Here is a tiny trained network, its code and every weight. The questions are about switching its units off for an input and a target symbol, where a switched-off unit gives its printed mean instead of its output.

import numpy as np


def w(rows, s, z=0):
    codes = np.array(rows[::2]) - 128.0
    scale = np.full(codes.shape[1], s)
    scale[-1] = z or s
    return codes * scale


def norm(h):
    return h / np.sqrt((h * h).mean(-1, keepdims=True) + 1e-5)


def f(y):
    return y / 2 * (1 + np.tanh(0.7978845608 * (y + 0.044715 * y**3)))


def softmax(a):
    e = np.exp(a - a.max(-1, keepdims=True))
    return e / e.sum(-1, keepdims=True)


def log_softmax(a):
    a = a - a.max(-1, keepdims=True)
    return a - np.log(np.exp(a).sum(-1, keepdims=True))


def net(x, mask):
    ids = ['ΓΘΞΠΨΩαδζημσ'.index(c) for c in x.split()]
    T = len(ids)
    res = E[ids] + P[:T]
    u = 0
    for l in range(3):
        r = norm(res)
        for j in range(2):
            rows = slice(3 * j, 3 * j + 3)
            q, k, v = (r @ M[l][rows].T for M in (Q, K, V))
            z = softmax(np.where(np.tri(T) > 0, q @ k.T / 3**0.5, -1e9)) @ v
            o = O[l][rows]
            res = res + np.where(mask[u + j], z, o[:, -1]) @ o[:, :-1]
        u += 2
        y = f(norm(res) @ A[l][:, :-1].T + A[l][:, -1])
        res = res + np.where(mask[u : u + 4], y, B[l][:, -1]) @ B[l][:, :-1]
        u += 4
    return log_softmax(norm(res)[-1] @ U[:, :-1].T + U[:, -1])


Q, K, V, O, A, B = {}, {}, {}, {}, {}, {}
E = w([
[94,132,118,117,145,131],'Γ',
[96,123,115,106,145,137],'Θ',
[98,120,115,118,145,132],'Ξ',
[82,126,116,98,141,137],'Π',
[106,130,111,119,145,132],'Ψ',
[166,114,85,170,175,128],'Ω',
[143,6,114,102,38,40],'α',
[182,71,143,96,70,122],'δ',
[110,147,95,115,122,180],'ζ',
[176,118,69,104,112,149],'η',
[51,40,197,11,183,17],'μ',
[146,156,144,85,147,173],'σ',
],0.0018)
P = w([
[70,1,225,153,67,143],'0',
[168,181,181,201,167,152],'1',
[70,190,123,107,88,54],'2',
[121,7,168,101,83,132],'3',
[161,188,173,178,189,168],'4',
[107,179,116,139,71,86],'5',
[129,29,156,93,92,117],'6',
[164,197,154,148,192,180],'7',
[113,170,121,134,74,111],'8',
[128,43,153,81,88,101],'9',
[166,208,170,184,210,148],'10',
],0.0017)
Q[0] = w([
[212,232,38,196,208,200],'0.h1',
[225,45,80,183,208,178],'0.h1',
[188,2,138,95,35,36],'0.h1',
[224,140,87,195,137,75],'0.h2',
[93,110,106,57,81,150],'0.h2',
[141,239,82,67,67,170],'0.h2',
],0.0028)
K[0] = w([
[168,108,17,219,250,27],'0.h1',
[214,249,21,76,157,116],'0.h1',
[173,222,222,56,41,230],'0.h1',
[167,51,75,129,140,68],'0.h2',
[113,178,91,188,164,229],'0.h2',
[211,37,196,136,188,251],'0.h2',
],0.0025)
V[0] = w([
[157,66,144,146,143,87],'0.h1',
[165,167,123,159,112,131],'0.h1',
[100,206,135,113,80,196],'0.h1',
[143,100,92,156,253,72],'0.h2',
[108,144,171,108,164,70],'0.h2',
[98,83,102,78,74,97],'0.h2',
],0.0025)
O[0] = w([
[118,39,81,125,176,127,254],'0.h1',
[109,126,195,174,130,164,102],'0.h1',
[104,222,188,101,54,155,20],'0.h1',
[232,211,153,159,168,46,105],'0.h2',
[147,142,72,63,181,130,128],'0.h2',
[90,99,150,4,99,104,149],'0.h2',
],0.0019,0.00062)
A[0] = w([
[114,63,194,50,62,141,40],'0.n1',
[110,148,105,109,6,64,2],'0.n2',
[34,80,227,84,151,199,118],'0.n3',
[73,110,134,220,197,33,141],'0.n4',
],0.0024,0.0012)
B[0] = w([
[241,118,44,229,224,161,178],'0.n1',
[92,253,51,65,143,63,80],'0.n2',
[246,157,162,194,101,112,184],'0.n3',
[169,73,155,82,90,200,254],'0.n4',
],0.0018,0.00059)
Q[1] = w([
[148,49,107,156,146,5],'1.h1',
[106,229,131,85,85,220],'1.h1',
[112,108,87,124,36,29],'1.h1',
[102,253,141,237,167,134],'1.h2',
[117,98,35,44,19,18],'1.h2',
[230,65,240,211,243,231],'1.h2',
],0.003)
K[1] = w([
[140,251,81,125,66,119],'1.h1',
[68,7,188,148,196,137],'1.h1',
[55,174,147,131,73,91],'1.h1',
[168,12,178,81,76,16],'1.h2',
[19,101,83,177,231,207],'1.h2',
[235,198,177,54,31,127],'1.h2',
],0.0029)
V[1] = w([
[125,137,213,73,35,107],'1.h1',
[172,201,172,157,64,158],'1.h1',
[64,90,208,154,196,129],'1.h1',
[10,118,65,206,162,150],'1.h2',
[229,112,202,44,91,85],'1.h2',
[154,109,255,106,39,69],'1.h2',
],0.002)
O[1] = w([
[174,126,119,72,108,54,75],'1.h1',
[182,46,117,62,138,146,3],'1.h1',
[77,177,146,120,149,106,246],'1.h1',
[16,134,100,209,174,102,132],'1.h2',
[222,132,168,48,79,123,175],'1.h2',
[143,185,159,4,108,103,211],'1.h2',
],0.0026,0.00055)
A[1] = w([
[3,171,113,33,2,30,136],'1.n1',
[145,91,181,148,110,183,250],'1.n2',
[126,140,100,121,120,176,218],'1.n3',
[70,199,129,102,114,160,105],'1.n4',
],0.0033,0.0016)
B[1] = w([
[57,253,85,90,192,117,244],'1.n1',
[136,195,78,95,90,116,253],'1.n2',
[83,175,138,165,113,64,171],'1.n3',
[164,82,147,63,101,71,130],'1.n4',
],0.0031,0.0017)
Q[2] = w([
[191,31,26,106,137,173],'2.h1',
[29,222,228,143,157,48],'2.h1',
[37,235,211,90,118,35],'2.h1',
[206,119,145,208,32,188],'2.h2',
[156,102,30,236,159,141],'2.h2',
[159,252,213,204,86,136],'2.h2',
],0.0031)
K[2] = w([
[206,184,95,57,248,146],'2.h1',
[22,101,157,203,14,111],'2.h1',
[52,117,173,164,23,124],'2.h1',
[124,247,43,162,243,76],'2.h2',
[14,130,2,174,144,57],'2.h2',
[240,134,175,249,229,87],'2.h2',
],0.0029)
V[2] = w([
[177,79,49,176,102,54],'2.h1',
[145,171,15,138,41,47],'2.h1',
[112,139,118,135,62,190],'2.h1',
[97,55,92,81,128,248],'2.h2',
[185,175,169,86,28,172],'2.h2',
[135,67,88,79,133,203],'2.h2',
],0.0019)
O[2] = w([
[124,37,9,88,67,79,105],'2.h1',
[157,159,6,204,87,65,138],'2.h1',
[107,136,126,130,71,149,244],'2.h1',
[240,196,157,142,225,147,98],'2.h2',
[41,94,115,193,148,131,252],'2.h2',
[233,153,111,153,180,154,68],'2.h2',
],0.002,0.00029)
A[2] = w([
[108,252,133,218,233,170,34],'2.n1',
[129,63,139,57,146,122,105],'2.n2',
[195,73,142,168,91,204,129],'2.n3',
[102,138,135,199,215,223,1],'2.n4',
],0.0034,0.00095)
B[2] = w([
[252,104,72,173,142,28,252],'2.n1',
[153,129,122,141,165,38,123],'2.n2',
[109,218,141,112,163,126,227],'2.n3',
[105,205,99,181,193,122,147],'2.n4',
],0.0031,0.0019)
U = w([
[20,126,74,240,9,224,170],'Γ',
[87,153,151,127,155,162,7],'Θ',
[30,9,185,235,237,238,221],'Ξ',
[29,141,205,113,157,142,37],'Π',
[55,110,231,207,76,50,3],'Ψ',
[240,232,15,235,237,14,202],'Ω',
[231,12,138,5,34,107,183],'α',
[245,226,237,24,36,237,157],'δ',
[5,253,35,10,177,15,125],'ζ',
[52,58,20,191,18,50,102],'η',
[154,35,199,14,231,25,88],'μ',
[153,36,32,134,18,209,115],'σ',
],0.0039,0.003)

Each question gives the input, a string of symbols that net reads in full, and the target symbol t.
The units are the heads (3 rows each of Q, K, V and O) and the neurons (one row each of A and B). Each row of codes is followed by its name. A weight is (code - 128) times the scale printed after its matrix; where a second scale follows, it is the last column's (O, A, B and U).
mask holds one flag per unit, layer by layer, with each layer's heads first. A switched-off unit (its flag False) gives its mean, the last column of its rows in O or B, instead of its output. The means were averaged over made-up inputs and are rounded, as every weight is.
A unit's drop is (log p(t) with every unit on - log p(t) with that unit switched off) / (log p(t) with every unit on - log p(t) with every unit switched off).
The circuit of an input: a set's keep is (log p(t) with only the set's units on - log p(t) with every unit switched off) / (log p(t) with every unit on - log p(t) with every unit switched off). Starting from the 12 units with the biggest drops (on a tie, the unit counted first), units are removed one at a time, each time the one whose removal leaves the highest keep (on an exact tie, the one counted first), for as long as the keep stays at least 0.8.
units of the circuit, in order: the units of the circuit, biggest drop first
most important unit: the unit with the biggest drop
top k neurons: the k neurons with the biggest drops, biggest first
k most important neurons of layer l: the k neurons of layer l with the biggest drops, biggest first
which heads matter: for each layer, one digit per head in row order, 1 if its drop is at least 0.15 and else 0, layers parted by /
input Ω Γ Ξ Θ ζ ζ Ξ δ, target δ: most important unit	1.n1
input μ Ξ σ Ξ Ω δ Ω Ω σ Ω, target δ: which heads matter	10 / 01 / 10
input Π Ξ Ω δ Ξ δ Ξ η, target δ: units of the circuit, in order	(1.n1, 1.h2, 2.n1)
input Ω Ω α Ω Γ Ξ η ζ Ω ζ, target Γ: which heads matter	00 / 00 / 01
input Ω Ω Ξ δ δ δ Ω Ξ δ η ζ, target δ: units of the circuit, in order	(1.h2, 1.n1)
input Ω Π δ Ξ Ξ, target δ: top 2 neurons	(1.n1, 0.n1)
input Γ α Θ Ω Ψ Ξ Ω, target Ξ: which heads matter	10 / 01 / 00
input δ Ω Γ Γ, target Ξ: which heads matter	10 / 01 / 00
input Ω Θ δ Π Ω Ω Θ, target Ξ: units of the circuit, in order	(1.h2, 2.n1, 1.n1, 0.n1)
input δ ζ Ψ Π Ξ, target δ: 3 most important neurons of layer 0	(0.n3, 0.n1, 0.n2)
input Ξ Ξ ζ δ Π, target δ: units of the circuit, in order	(1.h2, 1.n1, 0.h1)
input Ω σ Γ η, target δ: which heads matter	10 / 00 / 10
input δ Γ δ Γ ζ, target δ: 2 most important neurons of layer 2	(2.n2, 2.n4)
input Ω Ω δ Π, target α: 3 most important neurons of layer 2	(2.n1, 2.n2, 2.n4)
input Ω δ Ξ μ Γ δ Ω, target α: units of the circuit, in order	(1.n1, 1.h2)
input Γ Ω Ω η Π δ Π Ω Ω, target Γ: top 3 neurons	(1.n1, 2.n1, 0.n4)
input Ω δ Ψ Ω δ δ Ψ η Π ζ α, target α: top 4 neurons	(2.n4, 1.n1, 2.n1, 1.n3)
input Ξ δ μ Ω δ Π Γ, target α: top neuron	(0.n1)
input Ω δ Ξ Ξ, target α: top 2 neurons	(0.n3, 2.n4)
input δ Ω Ω Θ δ Ξ Ω Ω Ω Ω, target Ξ: units of the circuit, in order	(2.n1, 1.n1, 1.n4, 2.n3)
input δ η Ξ δ Γ Ω ζ δ η σ, target δ: most important unit	2.n1
input Ω Ω Ω Ω μ Ω, target Γ: 3 most important neurons of layer 0	(0.n1, 0.n4, 0.n3)
input Ω Ψ δ δ Π, target δ: units of the circuit, in order	(1.n1, 1.h2)
input Ω Ω δ Ω Ξ δ Ξ δ η Θ Θ, target δ: units of the circuit, in order	(1.h2, 1.n1)
input Ω Ξ Ω Ψ, target Ξ: which heads matter	10 / 11 / 00
input Ω ζ Ω Ψ Ω Ω Ψ, target Ξ: 2 most important neurons of layer 2	(2.n1, 2.n3)
input Ω Ω α Ω δ Ω Ξ, target α: 3 most important neurons of layer 1	(1.n1, 1.n2, 1.n3)
input Ω σ Ω Ω, target δ: 2 most important neurons of layer 0	(0.n1, 0.n4)
input Ω δ δ Ω, target α: units of the circuit, in order	(1.h2)
